Below are the code and all the weights of a small trained network. Each question names an input and a class and asks about switching units off, where a switched-off unit gives its printed mean instead of its output.

import numpy as np


def w(rows, s, z=0):
    codes = np.array(rows[::2]) - 128.0
    scale = np.full(codes.shape[1], s)
    scale[-1] = z or s
    return codes * scale


def f(y):
    return y / 2 * (1 + np.tanh(0.7978845608 * (y + 0.044715 * y**3)))


def log_softmax(a):
    a = a - a.max(-1, keepdims=True)
    return a - np.log(np.exp(a).sum(-1, keepdims=True))


def net(x, mask):
    res = np.array(x, float).reshape(1, 4) / 4 @ E
    y = f(res @ A[0][:, :-1].T + A[0][:, -1])
    res = res + np.where(mask, y, B[0][:, -1]) @ B[0][:, :-1]
    return log_softmax(res[-1] @ U[:, :-1].T + U[:, -1])


A, B = {}, {}
E = w([
[73,216,240],'x0',
[236,174,81],'x1',
[136,86,47],'x2',
[243,2,173],'x3',
],0.0083)
A[0] = w([
[123,150,151,9],'neuron 1',
[147,137,100,86],'neuron 2',
[180,104,148,109],'neuron 3',
[170,200,153,62],'neuron 4',
[146,99,102,56],'neuron 5',
[120,186,181,36],'neuron 6',
[140,122,72,154],'neuron 7',
[231,107,187,52],'neuron 8',
[147,77,88,26],'neuron 9',
[189,102,166,54],'neuron 10',
[174,90,4,4],'neuron 11',
[72,66,100,230],'neuron 12',
[88,170,115,173],'neuron 13',
[134,113,86,9],'neuron 14',
[58,150,117,69],'neuron 15',
[100,132,105,55],'neuron 16',
[87,116,152,216],'neuron 17',
[163,114,160,93],'neuron 18',
[213,111,169,162],'neuron 19',
[143,108,36,46],'neuron 20',
[135,115,141,49],'neuron 21',
[145,110,43,97],'neuron 22',
[164,124,156,24],'neuron 23',
[118,216,203,79],'neuron 24',
[102,255,191,129],'neuron 25',
[188,124,170,105],'neuron 26',
[93,135,148,252],'neuron 27',
[143,103,70,52],'neuron 28',
],0.012,0.0027)
B[0] = w([
[112,156,133,131],'neuron 1',
[124,125,140,140],'neuron 2',
[153,127,80,174],'neuron 3',
[87,109,87,165],'neuron 4',
[139,152,136,152],'neuron 5',
[86,178,124,177],'neuron 6',
[124,124,170,170],'neuron 7',
[180,135,29,217],'neuron 8',
[137,187,141,173],'neuron 9',
[158,145,64,179],'neuron 10',
[156,135,254,237],'neuron 11',
[127,65,150,180],'neuron 12',
[129,109,103,179],'neuron 13',
[124,152,163,141],'neuron 14',
[131,103,89,176],'neuron 15',
[132,127,117,133],'neuron 16',
[118,100,108,166],'neuron 17',
[130,139,81,153],'neuron 18',
[163,101,46,211],'neuron 19',
[128,142,215,192],'neuron 20',
[134,144,117,124],'neuron 21',
[130,131,205,193],'neuron 22',
[126,147,92,140],'neuron 23',
[71,178,101,218],'neuron 24',
[44,160,104,255],'neuron 25',
[136,132,61,175],'neuron 26',
[94,97,123,173],'neuron 27',
[127,159,179,169],'neuron 28',
],0.029,0.0096)
U = w([
[151,173,161,195],'0',
[56,60,95,224],'1',
[10,208,75,82],'2',
[254,191,19,59],'3',
[54,25,93,2],'4',
],0.007,0.0037)

Each question gives the input, the list of numbers given to net, and the class t.
The units are the neurons (one row each of A and B). Each row of codes is followed by its name. A weight is (code - 128) times the scale printed after its matrix; where a second scale follows, it is the last column's (A, B and U).
mask holds one flag per neuron, in row order. A switched-off neuron (its flag False) gives its mean, the last column of its row in B, instead of its output. The means were averaged over made-up inputs and are rounded, as every weight is.
A unit's drop is (log p(t) with every unit on - log p(t) with that unit switched off) / (log p(t) with every unit on - log p(t) with every unit switched off).
The circuit of an input: a set's keep is (log p(t) with only the set's units on - log p(t) with every unit switched off) / (log p(t) with every unit on - log p(t) with every unit switched off). Starting from the 12 units with the biggest drops (on a tie, the unit counted first), units are removed one at a time, each time the one whose removal leaves the highest keep (on an exact tie, the one counted first), for as long as the keep stays at least 0.8.
circuit, biggest first: the units of the circuit, biggest drop first
most important unit: the unit with the biggest drop
top k neurons: the k neurons with the biggest drops, biggest first
drop when u is switched off: that unit's drop, to one decimal
input [-2,3,7,5], class 0: circuit, biggest first -> (neuron 11)
input [-4,-5,-3,3], class 4: circuit, biggest first -> (neuron 12; neuron 24)
input [1,-8,3,6], class 4: circuit, biggest first -> (neuron 12; neuron 24)
input [5,-4,-4,6], class 3: circuit, biggest first -> (neuron 8; neuron 19)
input [3,1,6,-4], class 1: circuit, biggest first -> (neuron 24; neuron 9; neuron 6)
input [7,-5,-6,8], class 3: top 4 neurons -> (neuron 8; neuron 19; neuron 10; neuron 26)
input [-6,1,-7,-4], class 0: top 3 neurons -> (neuron 25; neuron 24; neuron 19)
input [4,-1,8,2], class 1: top 2 neurons -> (neuron 11; neuron 8)
input [2,4,7,-6], class 1: top 3 neurons -> (neuron 24; neuron 9; neuron 6)
input [5,-1,5,1], class 1: drop when neuron 9 is switched off -> 0.2
input [-2,-2,4,-1], class 0: drop when neuron 6 is switched off -> 0.0
input [0,-8,8,8], class 3: drop when neuron 25 is switched off -> 0.1
input [-3,-4,3,-3], class 4: drop when neuron 12 is switched off -> 0.2
input [-6,-8,-4,2], class 4: most important unit -> neuron 12
